[  7 -12  32   3   1   1   4   9 -13   2   1  -5   7 -27  -1  -2  -2 -15
   2   5   1  -3   0   8  -2  -7   1   5  -1  -5   9  -3  -5  -5  -1   1
   3 -10   1 -16  15   9   3 -14 -16  25  -7  -4 -11 -18  -1   1 -13  -3
 -10 -19  11] : (53)
[ -4   3   2  13   0  -9  -2 -16   8   8   4  -2  -2   9   3  -2  -5  -2
  -9  -9  -8 -31  -3 -17  -2   6  -7   0  -3  -8  17  -4   0 -11   3  14
  -3  -4  -2   2 -14  10  -6  17   8  -1   1   3 -11   3 -16  -7  -1  -1
 -19  -6  -3] : (108)
[ 10   2  25   2   1  -6   6   8  -6   7 -13  -1   3 -30   2   0  -1 -11
   2   2   4  16  -2  26   1   1  -1   0  -1  -4  -3   1   1  -3  -3  -6
   7  -4   5 -12   5   9   5 -19 -17  18   2  -1 -13 -15   6  -6  -2  -7
 -10 -24   0] : (53)
[ 16  11  21   5   0   2   4   0   6   7  -2   1   2 -29   2  -3   2  -8
   7   2  -1 -16   2   1   0   4  -1  -6   1   2   0  -6   0  -5  -5  -3
  -2  -3   1 -10   3   2  20   9 -39   3   7   8 -12 -24   2   2   1  -5
   7  -7  -7] : (53)
[ 12   2  15   2  -2  -4   1  -2   3   4  -7   1  -2 -25   4  -5   1 -11
   3  -2  -2 -17   2   7  -1   4   1   2   2  -2  11  -2  -4   0  -7   3
   5   1  -7 -16   7   4   9   4  -9  -1   0   6 -19 -17  -2  -2   1  -6
  -5 -12  -5] : (53)
[  4 -12  22  -5   1   9   8   4 -13  -2  -4   2   7 -22   0   1  -3 -16
  -2  -5   0  -8  -6 -17  -5  -7   1  20  -5 -14   1   9   4   0  -4   5
   8  -8  -1 -16  -1   4   1 -24 -22   8  -6  -4  -2 -18   9   0  -2  -9
  -5 -16  -8] : (53)
[ -4  30  19   6   1  -6  18   2  24  27   3 -11  -5 -11  19   4   0  -1
  -1   9   4  46   2  39   8  14  -1  -7   1 -21  10  -3  -4 -10   4   2
  -7  -3   2  -3  18   5  40  67  -5   6  -2   6  -5 -13 -22  -2   2  -9
 -41 -27  -7] : (108)
[ -5  24  23  11   3  -3   4   0  21  22   1  -8  -3 -11   8  -2   2   1
  -8   3  -2  33  -4  12  37   6 -12  -5   5  -9  12  -1   1  -5  -2  17
  -9  -5  -3  -5   4  10   5  60   4   4  -5   0  -8  -7 -20   4  -1  -4
 -47 -24  -2] : (108)
[ -4  12   6   6  -4  -2   3   2  -1  14   7  -3  -5   4   7  -2  -9  -9
 -11   2   1  28  -4  18   3   5   4   5   8 -10   9 -10   0  -3   0  20
   0  -5  -4  -8  11   8  -6   5   3   8  -7 -18  -2  -4  -6   3  -6 -13
 -41  -9  -2] : (108)
[-10  14  22   0  -1   1   5  14   5  10  14  13   6  19   3  -4  -7  -6
  -9   9   1  17  -5  26   1  10  -8  -1  -1 -13  -1   3   6   0  -2  18
   5 -16   7  10   7   5 -12  18   3   1  -9  -8   0  -2  -6   1   0  -3
 -29 -28  -3] : (108)
